Here is a tiny trained network, its code and every weight. The questions are about switching its units off for an input and a class, where a switched-off unit gives its printed mean instead of its output.

import numpy as np


def w(rows, s, z=0):
    codes = np.array(rows[::2]) - 128.0
    scale = np.full(codes.shape[1], s)
    scale[-1] = z or s
    return codes * scale


def f(y):
    return y / 2 * (1 + np.tanh(0.7978845608 * (y + 0.044715 * y**3)))


def log_softmax(a):
    a = a - a.max(-1, keepdims=True)
    return a - np.log(np.exp(a).sum(-1, keepdims=True))


def net(x, mask):
    res = np.array(x, float).reshape(1, 7) / 4 @ E
    y = f(res @ A[0][:, :-1].T + A[0][:, -1])
    res = res + np.where(mask, y, B[0][:, -1]) @ B[0][:, :-1]
    return log_softmax(res[-1] @ U[:, :-1].T + U[:, -1])


A, B = {}, {}
E = w([
[71,111,168,99,198,208],'x0',
[130,127,125,133,134,129],'x1',
[123,133,132,121,112,135],'x2',
[157,159,241,193,115,144],'x3',
[128,248,133,96,167,113],'x4',
[126,127,129,129,130,125],'x5',
[121,134,130,125,115,134],'x6',
],0.016)
A[0] = w([
[136,148,93,115,70,109,177],'neuron 1',
[72,81,134,140,152,191,143],'neuron 2',
[193,205,139,153,87,99,79],'neuron 3',
[226,138,190,250,47,90,157],'neuron 4',
[155,110,96,190,71,144,203],'neuron 5',
[58,175,170,76,176,142,74],'neuron 6',
[122,60,29,101,113,137,250],'neuron 7',
[96,143,220,182,213,165,45],'neuron 8',
[152,221,145,59,195,191,45],'neuron 9',
[83,104,219,182,130,155,66],'neuron 10',
[134,49,98,126,158,98,204],'neuron 11',
[100,76,108,87,104,153,190],'neuron 12',
[156,135,30,79,89,78,253],'neuron 13',
[66,99,103,36,199,180,154],'neuron 14',
[114,204,56,65,163,121,129],'neuron 15',
[67,123,69,42,166,142,171],'neuron 16',
[101,58,67,103,145,151,158],'neuron 17',
[192,236,167,126,172,103,111],'neuron 18',
[166,159,135,132,143,147,72],'neuron 19',
[64,121,203,120,199,189,122],'neuron 20',
],0.012,0.0035)
B[0] = w([
[176,133,154,127,168,70,164],'neuron 1',
[124,106,124,123,139,229,188],'neuron 2',
[53,140,164,63,169,121,189],'neuron 3',
[97,64,181,146,125,97,249],'neuron 4',
[150,99,154,130,119,50,179],'neuron 5',
[138,123,66,172,100,83,178],'neuron 6',
[134,170,92,50,107,98,219],'neuron 7',
[156,131,120,116,56,144,200],'neuron 8',
[139,141,42,165,49,50,193],'neuron 9',
[196,128,147,174,90,176,191],'neuron 10',
[123,133,120,94,70,129,183],'neuron 11',
[120,106,106,93,100,144,180],'neuron 12',
[248,219,109,105,112,106,207],'neuron 13',
[69,58,79,137,118,139,213],'neuron 14',
[132,88,91,222,245,31,188],'neuron 15',
[44,112,89,160,198,126,201],'neuron 16',
[103,125,118,74,93,158,199],'neuron 17',
[59,204,164,76,112,84,206],'neuron 18',
[100,132,142,73,94,123,142],'neuron 19',
[173,111,65,119,60,159,208],'neuron 20',
],0.011,0.021)
U = w([
[209,183,85,87,30,92,252],'0',
[55,112,110,61,128,211,72],'1',
[128,8,215,170,152,82,242],'2',
[239,100,165,159,91,227,94],'3',
[204,238,132,130,236,97,116],'4',
[81,84,94,192,127,99,61],'5',
[24,200,206,89,121,99,25],'6',
],0.011,0.0032)

Each question gives the input, the list of numbers given to net, and the class t.
The units are the neurons (one row each of A and B). Each row of codes is followed by its name. A weight is (code - 128) times the scale printed after its matrix; where a second scale follows, it is the last column's (A, B and U).
mask holds one flag per neuron, in row order. A switched-off neuron (its flag False) gives its mean, the last column of its row in B, instead of its output. The means were averaged over made-up inputs and are rounded, as every weight is.
A unit's drop is (log p(t) with every unit on - log p(t) with that unit switched off) / (log p(t) with every unit on - log p(t) with every unit switched off).
The circuit of an input: a set's keep is (log p(t) with only the set's units on - log p(t) with every unit switched off) / (log p(t) with every unit on - log p(t) with every unit switched off). Starting from the 12 units with the biggest drops (on a tie, the unit counted first), units are removed one at a time, each time the one whose removal leaves the highest keep (on an exact tie, the one counted first), for as long as the keep stays at least 0.8.
units of the circuit, in order: the units of the circuit, biggest drop first
top k neurons: the k neurons with the biggest drops, biggest first
drop of u: that unit's drop, to one decimal
input [0,2,-7,1,6,0,-6], class 6: units of the circuit, in order => [neuron 18]
input [8,-5,1,1,1,8,6], class 0: top 4 neurons => [neuron 9; neuron 20; neuron 8; neuron 6]
input [-4,-1,7,5,1,-3,5], class 6: top 3 neurons => [neuron 3; neuron 18; neuron 15]
input [0,3,-7,7,-2,0,5], class 2: top 2 neurons => [neuron 4; neuron 13]
input [1,8,-5,-8,-6,6,6], class 1: top 2 neurons => [neuron 16; neuron 14]
input [8,-4,0,5,0,1,3], class 3: top 3 neurons => [neuron 10; neuron 2; neuron 7]
input [1,-7,-7,-8,-6,-6,-5], class 1: top 2 neurons => [neuron 16; neuron 14]
input [-4,1,-8,1,6,6,-8], class 6: top 2 neurons => [neuron 18; neuron 3]
input [0,8,-5,0,3,6,0], class 4: top 2 neurons => [neuron 4; neuron 14]
input [-1,-3,1,0,7,5,-4], class 4: top 2 neurons => [neuron 15; neuron 4]
input [2,-7,-3,-8,-7,-8,8], class 1: drop of neuron 16 => 0.2
input [1,-3,8,-3,-6,1,-5], class 1: drop of neuron 9 => 0.2
input [-8,6,6,-8,7,-1,2], class 4: drop of neuron 17 => 0.0
input [-8,-6,6,6,0,7,5], class 2: units of the circuit, in order => [neuron 4]
